Here is a tiny trained network, its code and every weight. The questions are about switching its units off for an input and a target symbol, where a switched-off unit gives its printed mean instead of its output.

import numpy as np


def w(rows, s, z=0):
    codes = np.array(rows[::2]) - 128.0
    scale = np.full(codes.shape[1], s)
    scale[-1] = z or s
    return codes * scale


def f(y):
    return np.maximum(y, 0)


def softmax(a):
    e = np.exp(a - a.max(-1, keepdims=True))
    return e / e.sum(-1, keepdims=True)


def log_softmax(a):
    a = a - a.max(-1, keepdims=True)
    return a - np.log(np.exp(a).sum(-1, keepdims=True))


def net(x, mask):
    ids = ['ΘΞΣΩγμπ'.index(c) for c in x.split()]
    T = len(ids)
    res = E[ids] + P[:T]
    u = 0
    for l in range(3):
        r = res
        for j in range(2):
            rows = slice(2 * j, 2 * j + 2)
            q, k, v = (r @ M[l][rows].T for M in (Q, K, V))
            z = softmax(np.where(np.tri(T) > 0, q @ k.T / 2**0.5, -1e9)) @ v
            o = O[l][rows]
            res = res + np.where(mask[u + j], z, o[:, -1]) @ o[:, :-1]
        u += 2
        y = f(res @ A[l][:, :-1].T + A[l][:, -1])
        res = res + np.where(mask[u : u + 4], y, B[l][:, -1]) @ B[l][:, :-1]
        u += 4
    return log_softmax(res[-1] @ U[:, :-1].T + U[:, -1])


Q, K, V, O, A, B = {}, {}, {}, {}, {}, {}
E = w([
[134,124,38,138],'Θ',
[31,96,252,39],'Ξ',
[144,107,95,220],'Σ',
[62,111,185,216],'Ω',
[92,70,108,131],'γ',
[206,115,121,201],'μ',
[94,128,88,204],'π',
],0.02)
P = w([
[24,139,112,152],'0',
[67,90,111,13],'1',
[132,118,47,55],'2',
[170,97,56,135],'3',
[153,139,255,115],'4',
[125,130,147,111],'5',
[87,127,135,153],'6',
],0.009)
Q[0] = w([
[107,231,121,84],'L0H1',
[173,244,216,218],'L0H1',
[128,198,215,1],'L0H2',
[149,195,174,23],'L0H2',
],0.0071)
K[0] = w([
[22,89,35,129],'L0H1',
[103,140,82,98],'L0H1',
[2,137,120,165],'L0H2',
[164,205,152,81],'L0H2',
],0.0069)
V[0] = w([
[58,181,167,116],'L0H1',
[115,124,184,246],'L0H1',
[255,147,157,121],'L0H2',
[19,131,161,9],'L0H2',
],0.0055)
O[0] = w([
[117,149,159,71,141],'L0H1',
[199,221,83,212,206],'L0H1',
[122,172,197,139,1],'L0H2',
[150,89,184,255,134],'L0H2',
],0.008,0.0048)
A[0] = w([
[217,167,87,49,251],'L0N1',
[2,180,171,85,206],'L0N2',
[142,193,223,134,23],'L0N3',
[40,144,163,174,217],'L0N4',
],0.0075,0.002)
B[0] = w([
[78,31,180,166,174],'L0N1',
[254,151,183,61,198],'L0N2',
[76,122,56,191,149],'L0N3',
[174,45,77,84,253],'L0N4',
],0.0072,0.0052)
Q[1] = w([
[113,137,196,98],'L1H1',
[148,254,177,167],'L1H1',
[161,186,108,196],'L1H2',
[165,85,191,176],'L1H2',
],0.0061)
K[1] = w([
[103,49,162,172],'L1H1',
[164,133,144,12],'L1H1',
[120,199,165,141],'L1H2',
[166,115,102,178],'L1H2',
],0.011)
V[1] = w([
[75,233,157,209],'L1H1',
[172,192,226,122],'L1H1',
[165,152,136,166],'L1H2',
[2,117,167,76],'L1H2',
],0.0095)
O[1] = w([
[247,102,115,78,91],'L1H1',
[137,47,130,83,4],'L1H1',
[68,138,79,88,114],'L1H2',
[129,144,170,153,110],'L1H2',
],0.015,0.014)
A[1] = w([
[208,159,69,2,163],'L1N1',
[200,13,27,166,5],'L1N2',
[137,22,165,94,140],'L1N3',
[156,32,97,36,155],'L1N4',
],0.0078,0.0023)
B[1] = w([
[50,145,205,103,208],'L1N1',
[135,94,192,7,253],'L1N2',
[189,147,59,129,181],'L1N3',
[86,2,165,96,160],'L1N4',
],0.008,0.0024)
Q[2] = w([
[2,125,98,51],'L2H1',
[185,109,87,129],'L2H1',
[176,135,199,48],'L2H2',
[149,170,40,197],'L2H2',
],0.0068)
K[2] = w([
[186,94,126,147],'L2H1',
[133,136,155,109],'L2H1',
[61,55,1,165],'L2H2',
[105,219,194,148],'L2H2',
],0.0075)
V[2] = w([
[139,37,203,152],'L2H1',
[224,120,128,106],'L2H1',
[124,175,143,210],'L2H2',
[111,87,63,248],'L2H2',
],0.011)
O[2] = w([
[10,94,76,134,47],'L2H1',
[146,113,117,173,7],'L2H1',
[147,135,208,177,247],'L2H2',
[71,83,108,157,236],'L2H2',
],0.013,0.015)
A[2] = w([
[31,163,165,130,170],'L2N1',
[89,78,137,114,30],'L2N2',
[132,93,254,173,253],'L2N3',
[48,131,117,141,105],'L2N4',
],0.0082,0.004)
B[2] = w([
[140,46,136,40,198],'L2N1',
[140,184,246,166,137],'L2N2',
[100,107,42,89,251],'L2N3',
[255,103,87,169,163],'L2N4',
],0.0058,0.03)
U = w([
[54,250,219,118,81],'Θ',
[121,119,37,105,70],'Ξ',
[207,169,190,78,62],'Σ',
[159,135,60,114,254],'Ω',
[52,141,59,225,158],'γ',
[111,178,60,34,200],'μ',
[254,74,128,211,54],'π',
],0.0059,0.0045)

Each question gives the input, a string of symbols that net reads in full, and the target symbol t.
The units are the heads (2 rows each of Q, K, V and O) and the neurons (one row each of A and B). Each row of codes is followed by its name. A weight is (code - 128) times the scale printed after its matrix; where a second scale follows, it is the last column's (O, A, B and U).
mask holds one flag per unit, layer by layer, with each layer's heads first. A switched-off unit (its flag False) gives its mean, the last column of its rows in O or B, instead of its output. The means were averaged over made-up inputs and are rounded, as every weight is.
A unit's drop is (log p(t) with every unit on - log p(t) with that unit switched off) / (log p(t) with every unit on - log p(t) with every unit switched off).
The circuit of an input: a set's keep is (log p(t) with only the set's units on - log p(t) with every unit switched off) / (log p(t) with every unit on - log p(t) with every unit switched off). Starting from the 12 units with the biggest drops (on a tie, the unit counted first), units are removed one at a time, each time the one whose removal leaves the highest keep (on an exact tie, the one counted first), for as long as the keep stays at least 0.8.
circuit, biggest first: the units of the circuit, biggest drop first
most important unit: the unit with the biggest drop
k most important neurons: the k neurons with the biggest drops, biggest first
heads that matter: for each layer, one digit per head in row order, 1 if its drop is at least 0.15 and else 0, layers parted by /
input γ γ π Ξ γ, target Θ: 2 most important neurons : [L0N2 L2N4]
input μ γ γ Θ, target μ: 4 most important neurons : [L1N2 L0N4 L1N1 L2N4]
input π Ω Θ, target π: circuit, biggest first : [L2H1 L1H1]
input μ γ Θ π, target μ: heads that matter : 10 / 11 / 01
input γ Σ γ Ω μ Ξ Θ, target Θ: most important unit : L0H2
input Ξ μ μ π μ Ξ, target γ: circuit, biggest first : [L0H2 L2H1 L1H1]
input π Ω Ξ Ω Σ γ μ, target Σ: circuit, biggest first : [L2H2 L0N2]
input Σ μ Ω, target Σ: heads that matter : 11 / 11 / 11
input Ω γ Ξ γ γ Ω, target μ: circuit, biggest first : [L2H2 L1H1]
input γ Θ Σ π μ, target Θ: circuit, biggest first : [L1H1 L2N4]
input π Ω π γ π Ξ π, target Σ: circuit, biggest first : [L2H2 L2N3]
input γ Σ π Ξ Ω π, target Θ: 2 most important neurons : [L2N4 L2N1]
input π γ Ω Ξ γ π γ, target Σ: 3 most important neurons : [L0N2 L0N4 L2N3]
input Ξ γ Θ, target γ: circuit, biggest first : [L1H1]
input Ξ Θ γ π Ω, target γ: 4 most important neurons : [L0N4 L0N3 L2N3 L1N2]
input γ γ Ξ Ω, target Θ: heads that matter : 10 / 10 / 11
input γ Ξ Ω γ, target Θ: heads that matter : 10 / 10 / 01
input π γ γ γ Ω, target γ: circuit, biggest first : [L2N3 L2H2 L0N3]
input μ μ Θ, target μ: circuit, biggest first : [L2H2 L1N2 L1H2]
input Ξ γ π, target γ: heads that matter : 01 / 10 / 01
